Here is a tiny trained network, its code and every weight. The questions are about switching its units off for an input and a class, where a switched-off unit gives its printed mean instead of its output.

import numpy as np


def w(rows, s, z=0):
    codes = np.array(rows[::2]) - 128.0
    scale = np.full(codes.shape[1], s)
    scale[-1] = z or s
    return codes * scale


def f(y):
    return y / 2 * (1 + np.tanh(0.7978845608 * (y + 0.044715 * y**3)))


def log_softmax(a):
    a = a - a.max(-1, keepdims=True)
    return a - np.log(np.exp(a).sum(-1, keepdims=True))


def net(x, mask):
    res = np.array(x, float).reshape(1, 6) / 4 @ E
    y = f(res @ A[0][:, :-1].T + A[0][:, -1])
    res = res + np.where(mask, y, B[0][:, -1]) @ B[0][:, :-1]
    return log_softmax(res[-1] @ U[:, :-1].T + U[:, -1])


A, B = {}, {}
E = w([
[150,163,1,166,82],'x0',
[162,160,130,25,83],'x1',
[148,143,134,132,140],'x2',
[123,123,126,123,126],'x3',
[98,151,69,85,216],'x4',
[196,40,102,117,156],'x5',
],0.0084)
A[0] = w([
[58,198,148,130,99,45],'N0',
[115,152,41,146,84,34],'N1',
[92,83,182,98,147,53],'N2',
[118,96,136,217,181,89],'N3',
[175,10,130,95,154,113],'N4',
[107,111,164,109,150,43],'N5',
[144,124,176,123,171,58],'N6',
[192,84,96,134,138,80],'N7',
[148,185,100,130,229,100],'N8',
[74,77,118,199,153,86],'N9',
[116,118,123,213,165,75],'N10',
[46,196,175,140,103,92],'N11',
[158,158,55,153,112,45],'N12',
[115,107,184,111,154,59],'N13',
[176,157,138,63,100,24],'N14',
[181,125,164,175,61,40],'N15',
[124,116,137,146,148,43],'N16',
[119,165,102,97,205,93],'N17',
[201,143,183,198,71,55],'N18',
[86,117,198,94,168,105],'N19',
[163,80,160,157,53,146],'N20',
[159,143,181,132,163,94],'N21',
[159,138,193,126,176,95],'N22',
[114,116,90,76,216,75],'N23',
[72,93,195,93,176,91],'N24',
[64,192,140,129,103,43],'N25',
[84,112,55,94,204,79],'N26',
[129,133,138,212,167,93],'N27',
[217,40,104,125,161,2],'N28',
[152,162,148,140,138,204],'N29',
[167,123,117,40,97,52],'N30',
],0.011,0.0082)
B[0] = w([
[121,227,146,159,214,174],'N0',
[156,137,92,194,55,176],'N1',
[134,129,92,172,51,182],'N2',
[213,170,174,54,111,190],'N3',
[129,235,119,184,209,245],'N4',
[110,176,132,155,62,134],'N5',
[118,167,114,154,93,149],'N6',
[99,223,134,193,144,158],'N7',
[63,67,167,104,111,186],'N8',
[178,178,152,48,77,176],'N9',
[181,187,157,75,67,161],'N10',
[143,193,126,148,225,230],'N11',
[128,141,94,189,34,166],'N12',
[108,158,79,152,42,170],'N13',
[183,222,220,55,26,139],'N14',
[28,111,199,140,89,158],'N15',
[111,212,174,133,89,105],'N16',
[64,70,210,137,75,179],'N17',
[46,86,148,117,117,179],'N18',
[158,113,74,178,64,252],'N19',
[39,57,149,125,164,235],'N20',
[129,126,81,140,96,159],'N21',
[125,128,72,160,67,190],'N22',
[75,116,204,145,121,191],'N23',
[159,134,73,171,66,254],'N24',
[144,177,179,172,182,159],'N25',
[69,105,185,143,94,193],'N26',
[164,143,139,69,106,165],'N27',
[99,254,177,187,187,172],'N28',
[168,71,95,124,153,219],'N29',
[184,212,193,99,98,164],'N30',
],0.0087,0.0055)
U = w([
[125,131,49,172,66,91],'0',
[115,192,130,156,217,85],'1',
[174,155,160,3,96,98],'2',
[26,77,167,104,127,68],'3',
[132,109,89,101,163,248],'4',
[134,113,96,107,164,236],'5',
[153,56,28,43,222,70],'6',
],0.012,0.017)

Each question gives the input, the list of numbers given to net, and the class t.
The units are the neurons (one row each of A and B). Each row of codes is followed by its name. A weight is (code - 128) times the scale printed after its matrix; where a second scale follows, it is the last column's (A, B and U).
mask holds one flag per neuron, in row order. A switched-off neuron (its flag False) gives its mean, the last column of its row in B, instead of its output. The means were averaged over made-up inputs and are rounded, as every weight is.
A unit's drop is (log p(t) with every unit on - log p(t) with that unit switched off) / (log p(t) with every unit on - log p(t) with every unit switched off).
The circuit of an input: a set's keep is (log p(t) with only the set's units on - log p(t) with every unit switched off) / (log p(t) with every unit on - log p(t) with every unit switched off). Starting from the 12 units with the biggest drops (on a tie, the unit counted first), units are removed one at a time, each time the one whose removal leaves the highest keep (on an exact tie, the one counted first), for as long as the keep stays at least 0.8.
units of the circuit, in order: the units of the circuit, biggest drop first
top k neurons: the k neurons with the biggest drops, biggest first
drop when u is switched off: that unit's drop, to one decimal
input [-6,4,7,3,7,3], class 3: units of the circuit, in order -> [N23; N17]
input [0,2,7,5,-8,-8], class 1: units of the circuit, in order -> [N11]
input [6,0,6,6,3,7], class 1: units of the circuit, in order -> [N28; N7]
input [0,5,2,-5,-6,-7], class 1: units of the circuit, in order -> [N11; N0]
input [2,-6,0,-6,1,7], class 1: units of the circuit, in order -> [N28; N4]
input [-8,8,-1,5,6,2], class 0: units of the circuit, in order -> [N19; N24; N2]
input [6,8,-1,6,-3,-3], class 2: top 2 neurons -> [N14; N30]
input [2,-5,6,-2,8,-6], class 3: units of the circuit, in order -> [N8; N17]
input [-2,4,7,-4,-3,-7], class 1: top 3 neurons -> [N11; N0; N25]
input [-7,3,2,6,8,5], class 3: top 2 neurons -> [N23; N17]
input [0,4,6,2,-6,3], class 3: top 3 neurons -> [N20; N15; N18]
input [-6,3,6,-6,8,-6], class 3: top 2 neurons -> [N17; N8]
input [7,1,5,-1,-8,4], class 3: top 3 neurons -> [N20; N15; N18]
input [2,-8,0,4,5,8], class 1: units of the circuit, in order -> [N28]
input [-1,-4,5,7,-5,-8], class 1: top 2 neurons -> [N11; N0]
input [-4,2,-6,4,-3,6], class 1: top 2 neurons -> [N4; N28]
input [1,-2,-5,-1,-6,4], class 3: drop when N15 is switched off -> 0.2
input [-4,-7,7,-2,-8,-2], class 3: drop when N26 is switched off -> -0.1
input [-8,2,2,-4,8,1], class 0: drop when N19 is switched off -> 0.3
input [2,8,-8,5,-6,-2], class 2: units of the circuit, in order -> [N14]
